Here is a tiny trained network, its code and every weight. The questions are about switching its units off for an input and a class, where a switched-off unit gives its printed mean instead of its output.

import numpy as np


def w(rows, s, z=0):
    codes = np.array(rows[::2]) - 128.0
    scale = np.full(codes.shape[1], s)
    scale[-1] = z or s
    return codes * scale


def norm(h):
    return h / np.sqrt((h * h).mean(-1, keepdims=True) + 1e-5)


def f(y):
    return np.maximum(y, 0)


def log_softmax(a):
    a = a - a.max(-1, keepdims=True)
    return a - np.log(np.exp(a).sum(-1, keepdims=True))


def net(x, mask):
    res = np.array(x, float).reshape(1, 7) / 4 @ E
    u = 0
    for l in range(3):
        y = f(norm(res) @ A[l][:, :-1].T + A[l][:, -1])
        res = res + np.where(mask[u : u + 6], y, B[l][:, -1]) @ B[l][:, :-1]
        u += 6
    return log_softmax(norm(res)[-1] @ U[:, :-1].T + U[:, -1])


A, B = {}, {}
E = w([
[99,127,95,178],'x0',
[26,181,116,98],'x1',
[129,129,209,201],'x2',
[215,107,56,33],'x3',
[137,253,173,214],'x4',
[192,58,136,75],'x5',
[95,68,101,213],'x6',
],0.0049)
A[0] = w([
[133,207,13,50,128],'0.n1',
[147,168,93,254,98],'0.n2',
[228,230,19,234,139],'0.n3',
[18,190,206,41,6],'0.n4',
[128,218,155,85,204],'0.n5',
[59,82,139,230,191],'0.n6',
],0.0069,0.0019)
B[0] = w([
[2,149,158,104,239],'0.n1',
[56,209,221,182,227],'0.n2',
[157,41,242,139,242],'0.n3',
[247,25,106,74,209],'0.n4',
[123,54,204,71,219],'0.n5',
[90,181,210,80,253],'0.n6',
],0.0055,0.0043)
A[1] = w([
[232,106,81,165,115],'1.n1',
[123,130,140,170,52],'1.n2',
[93,146,147,254,152],'1.n3',
[100,109,61,116,80],'1.n4',
[89,121,90,254,254],'1.n5',
[224,137,167,79,190],'1.n6',
],0.011,0.0024)
B[1] = w([
[120,135,58,246,162],'1.n1',
[110,137,189,153,156],'1.n2',
[134,181,154,71,253],'1.n3',
[89,172,114,114,157],'1.n4',
[162,192,159,138,199],'1.n5',
[168,105,132,236,250],'1.n6',
],0.011,0.0054)
A[2] = w([
[75,142,83,141,64],'2.n1',
[135,167,216,135,63],'2.n2',
[118,179,157,192,253],'2.n3',
[131,82,151,182,124],'2.n4',
[118,193,67,105,72],'2.n5',
[135,255,161,178,125],'2.n6',
],0.0082,0.0037)
B[2] = w([
[179,82,127,138,136],'2.n1',
[124,76,120,92,223],'2.n2',
[114,15,155,32,254],'2.n3',
[156,18,85,2,173],'2.n4',
[153,114,83,123,136],'2.n5',
[249,80,198,85,236],'2.n6',
],0.0049,0.0064)
U = w([
[119,157,250,121,172],'0',
[141,100,97,193,189],'1',
[50,114,60,77,2],'2',
],0.015,0.0013)

Each question gives the input, the list of numbers given to net, and the class t.
The units are the neurons (one row each of A and B). Each row of codes is followed by its name. A weight is (code - 128) times the scale printed after its matrix; where a second scale follows, it is the last column's (A, B and U).
mask holds one flag per neuron, layer by layer. A switched-off neuron (its flag False) gives its mean, the last column of its row in B, instead of its output. The means were averaged over made-up inputs and are rounded, as every weight is.
A unit's drop is (log p(t) with every unit on - log p(t) with that unit switched off) / (log p(t) with every unit on - log p(t) with every unit switched off).
The circuit of an input: a set's keep is (log p(t) with only the set's units on - log p(t) with every unit switched off) / (log p(t) with every unit on - log p(t) with every unit switched off). Starting from the 12 units with the biggest drops (on a tie, the unit counted first), units are removed one at a time, each time the one whose removal leaves the highest keep (on an exact tie, the one counted first), for as long as the keep stays at least 0.8.
circuit, biggest first: the units of the circuit, biggest drop first
top k neurons: the k neurons with the biggest drops, biggest first
k most important neurons of layer l: the k neurons of layer l with the biggest drops, biggest first
drop of u: that unit's drop, to one decimal
input [8,-7,-8,-3,2,6,0], class 1: circuit, biggest first : 1.n1
input [5,4,5,4,-6,6,5], class 2: circuit, biggest first : 1.n6, 0.n3, 2.n6
input [-5,-4,8,6,4,3,6], class 1: circuit, biggest first : 1.n1, 0.n1
input [-6,7,-3,-6,-1,1,-3], class 1: top 2 neurons : 0.n4, 1.n3
input [8,3,-4,-3,-7,-7,5], class 0: top 2 neurons : 1.n5, 2.n6
input [-6,1,-7,-3,7,5,-4], class 1: 2 most important neurons of layer 1 : 1.n6, 1.n3
input [-2,3,0,4,1,7,-2], class 2: top 2 neurons : 1.n3, 2.n4
input [1,-3,-6,-1,-1,-4,0], class 2: top 2 neurons : 0.n2, 2.n6
input [-3,8,0,-6,-3,3,-3], class 1: 3 most important neurons of layer 0 : 0.n4, 0.n1, 0.n2
input [-5,-6,4,-5,-6,-3,-6], class 1: drop of 0.n1 : 0.1
input [-3,-8,4,6,0,-6,-2], class 1: drop of 1.n1 : 0.1
input [-1,2,-8,6,3,6,2], class 2: drop of 0.n1 : 1.3
